Below is a small trained network, with its code and all its weights. Each question gives an input and a class and asks what happens when units are switched off, that is, made to give their printed mean instead of their output.

import numpy as np


def w(rows, s, z=0):
    codes = np.array(rows[::2]) - 128.0
    scale = np.full(codes.shape[1], s)
    scale[-1] = z or s
    return codes * scale


def f(y):
    return np.maximum(y, 0)


def log_softmax(a):
    a = a - a.max(-1, keepdims=True)
    return a - np.log(np.exp(a).sum(-1, keepdims=True))


def net(x, mask):
    res = np.array(x, float).reshape(1, 8) / 4 @ E
    y = f(res @ A[0][:, :-1].T + A[0][:, -1])
    res = res + np.where(mask, y, B[0][:, -1]) @ B[0][:, :-1]
    return log_softmax(res[-1] @ U[:, :-1].T + U[:, -1])


A, B = {}, {}
E = w([
[133,130,110,131,151],'x0',
[45,132,143,242,149],'x1',
[222,112,146,187,134],'x2',
[140,255,197,117,156],'x3',
[113,72,222,96,176],'x4',
[140,129,92,133,177],'x5',
[122,127,144,127,107],'x6',
[119,125,157,123,92],'x7',
],0.0087)
A[0] = w([
[161,132,134,40,108,129],'N0',
[61,144,154,211,136,84],'N1',
[155,158,143,66,121,148],'N2',
[71,113,106,198,109,53],'N3',
[194,150,160,168,127,111],'N4',
[72,152,104,56,167,150],'N5',
[95,81,66,111,162,97],'N6',
[162,92,182,144,117,143],'N7',
[140,173,168,119,88,96],'N8',
[135,184,81,170,107,142],'N9',
[100,116,157,55,188,198],'N10',
[166,141,127,89,117,70],'N11',
[141,217,142,122,182,81],'N12',
[70,217,147,172,150,85],'N13',
[80,135,163,194,162,74],'N14',
[136,190,152,96,192,79],'N15',
[161,117,137,107,108,254],'N16',
[136,140,122,148,56,152],'N17',
[207,105,152,150,104,194],'N18',
[124,143,90,80,146,237],'N19',
[113,148,51,129,145,176],'N20',
[129,84,159,102,193,217],'N21',
[189,108,137,194,101,101],'N22',
[125,142,144,146,48,209],'N23',
[107,58,100,135,101,43],'N24',
[130,111,136,89,78,145],'N25',
[143,252,177,108,132,73],'N26',
[109,88,195,111,189,69],'N27',
[143,44,87,132,114,116],'N28',
[62,123,159,101,105,127],'N29',
[109,98,179,123,124,96],'N30',
[168,125,120,31,130,138],'N31',
[137,168,43,122,94,162],'N32',
[45,151,117,99,116,218],'N33',
[131,66,101,111,124,92],'N34',
[168,104,145,171,115,114],'N35',
[126,83,178,101,171,77],'N36',
[130,64,57,142,144,165],'N37',
[105,96,191,135,106,141],'N38',
[144,184,126,128,205,126],'N39',
[102,162,57,142,50,111],'N40',
[155,170,97,148,84,115],'N41',
[175,116,114,66,122,68],'N42',
[172,115,161,165,130,156],'N43',
[173,151,101,156,171,178],'N44',
[93,116,132,155,153,130],'N45',
[101,136,134,223,119,62],'N46',
[58,146,110,71,86,95],'N47',
],0.012,0.0086)
B[0] = w([
[159,119,103,155,151,217],'N0',
[208,84,60,155,135,203],'N1',
[120,119,82,183,98,209],'N2',
[185,140,104,123,87,174],'N3',
[83,84,103,64,154,178],'N4',
[78,88,78,109,173,211],'N5',
[120,111,138,123,91,180],'N6',
[88,158,121,125,152,185],'N7',
[135,80,147,127,88,172],'N8',
[148,194,174,117,150,206],'N9',
[127,147,151,145,165,243],'N10',
[205,74,56,130,103,156],'N11',
[123,84,196,89,67,195],'N12',
[160,95,115,122,88,204],'N13',
[190,101,65,141,105,186],'N14',
[133,120,154,112,78,183],'N15',
[112,90,127,192,149,255],'N16',
[118,168,149,133,161,184],'N17',
[66,101,92,122,179,223],'N18',
[117,113,134,173,156,247],'N19',
[122,137,160,133,152,217],'N20',
[130,254,197,166,152,238],'N21',
[110,110,121,48,163,179],'N22',
[90,145,185,195,182,223],'N23',
[130,124,155,45,27,165],'N24',
[141,106,135,151,129,184],'N25',
[115,74,137,88,44,229],'N26',
[196,192,120,63,120,186],'N27',
[128,116,193,107,54,207],'N28',
[106,137,108,120,152,190],'N29',
[149,160,138,131,124,167],'N30',
[171,119,105,176,107,227],'N31',
[120,229,155,131,132,236],'N32',
[82,72,113,121,186,249],'N33',
[147,111,178,94,70,172],'N34',
[96,107,105,83,145,165],'N35',
[196,231,125,37,127,173],'N36',
[110,111,183,128,98,231],'N37',
[151,158,146,152,145,197],'N38',
[98,87,165,149,68,189],'N39',
[156,194,151,88,149,208],'N40',
[130,196,123,97,146,183],'N41',
[241,119,50,162,138,174],'N42',
[74,91,110,89,162,186],'N43',
[74,114,170,134,173,205],'N44',
[187,143,105,182,123,171],'N45',
[177,107,68,126,127,179],'N46',
[131,101,101,85,164,189],'N47',
],0.0078,0.0088)
U = w([
[125,104,171,85,12,56],'0',
[217,120,38,179,114,58],'1',
[93,143,164,187,161,254],'2',
[154,244,165,88,163,11],'3',
[85,136,152,184,153,245],'4',
[90,133,159,192,157,206],'5',
[59,91,77,55,198,49],'6',
],0.011,0.0069)

Each question gives the input, the list of numbers given to net, and the class t.
The units are the neurons (one row each of A and B). Each row of codes is followed by its name. A weight is (code - 128) times the scale printed after its matrix; where a second scale follows, it is the last column's (A, B and U).
mask holds one flag per neuron, in row order. A switched-off neuron (its flag False) gives its mean, the last column of its row in B, instead of its output. The means were averaged over made-up inputs and are rounded, as every weight is.
A unit's drop is (log p(t) with every unit on - log p(t) with that unit switched off) / (log p(t) with every unit on - log p(t) with every unit switched off).
The circuit of an input: a set's keep is (log p(t) with only the set's units on - log p(t) with every unit switched off) / (log p(t) with every unit on - log p(t) with every unit switched off). Starting from the 12 units with the biggest drops (on a tie, the unit counted first), units are removed one at a time, each time the one whose removal leaves the highest keep (on an exact tie, the one counted first), for as long as the keep stays at least 0.8.
units of the circuit, in order: the units of the circuit, biggest drop first
most important unit: the unit with the biggest drop
k most important neurons: the k neurons with the biggest drops, biggest first
drop when u is switched off: that unit's drop, to one decimal
input [-4,-6,-5,-2,-1,5,-2,0], class 1: most important unit : N42
input [-7,8,5,-8,-3,-4,4,-4], class 0: units of the circuit, in order : (N24; N28)
input [5,-4,8,6,1,-5,5,-1], class 6: units of the circuit, in order : (N4; N18; N43)
input [4,-3,8,3,-5,7,-8,-5], class 6: units of the circuit, in order : (N4; N18)
input [5,-8,0,-7,6,5,-6,-2], class 1: 3 most important neurons : (N42; N31; N0)
input [-6,-8,6,-5,6,-8,-6,0], class 1: 2 most important neurons : (N42; N31)
input [7,-5,5,8,-8,3,-1,-4], class 0: 2 most important neurons : (N26; N12)
input [-3,-7,-6,-7,8,-1,5,5], class 3: units of the circuit, in order : (N21; N36)
input [-4,2,4,4,6,-1,0,-2], class 3: units of the circuit, in order : (N27; N36)
input [-2,-3,8,-4,-5,-6,7,-6], class 6: units of the circuit, in order : (N22; N18)
input [-3,-6,5,6,0,3,5,7], class 5: units of the circuit, in order : (N18; N16)
input [7,2,-8,5,-5,6,7,7], class 6: 2 most important neurons : (N33; N5)
input [5,-6,7,-5,8,2,8,-6], class 3: units of the circuit, in order : (N21; N36)
input [7,-6,4,-3,8,-5,1,0], class 3: most important unit : N21
input [-7,6,-8,-5,-6,3,-5,5], class 6: 3 most important neurons : (N33; N47; N21)
input [7,8,7,-1,-7,3,-4,-5], class 1: 4 most important neurons : (N46; N1; N3; N14)
input [-7,-6,4,-6,-8,4,-5,-4], class 3: 2 most important neurons : (N32; N40)
input [-4,-1,3,-7,-2,-4,3,-5], class 0: 2 most important neurons : (N28; N24)
input [3,4,-2,-7,-8,-1,-2,-8], class 3: 2 most important neurons : (N40; N32)
input [-7,-1,8,-4,-7,-8,5,1], class 2: units of the circuit, in order : (N23)
input [-1,8,-5,4,6,-7,2,5], class 1: 2 most important neurons : (N1; N14)
input [8,3,1,-8,8,7,-7,-4], class 0: drop when N6 is switched off : 0.2
input [3,0,2,7,3,-4,0,1], class 0: drop when N26 is switched off : 0.3
input [5,1,3,7,-1,2,-6,-2], class 0: drop when N26 is switched off : 0.1
input [-2,8,-2,2,-5,1,6,4], class 1: drop when N1 is switched off : 0.1
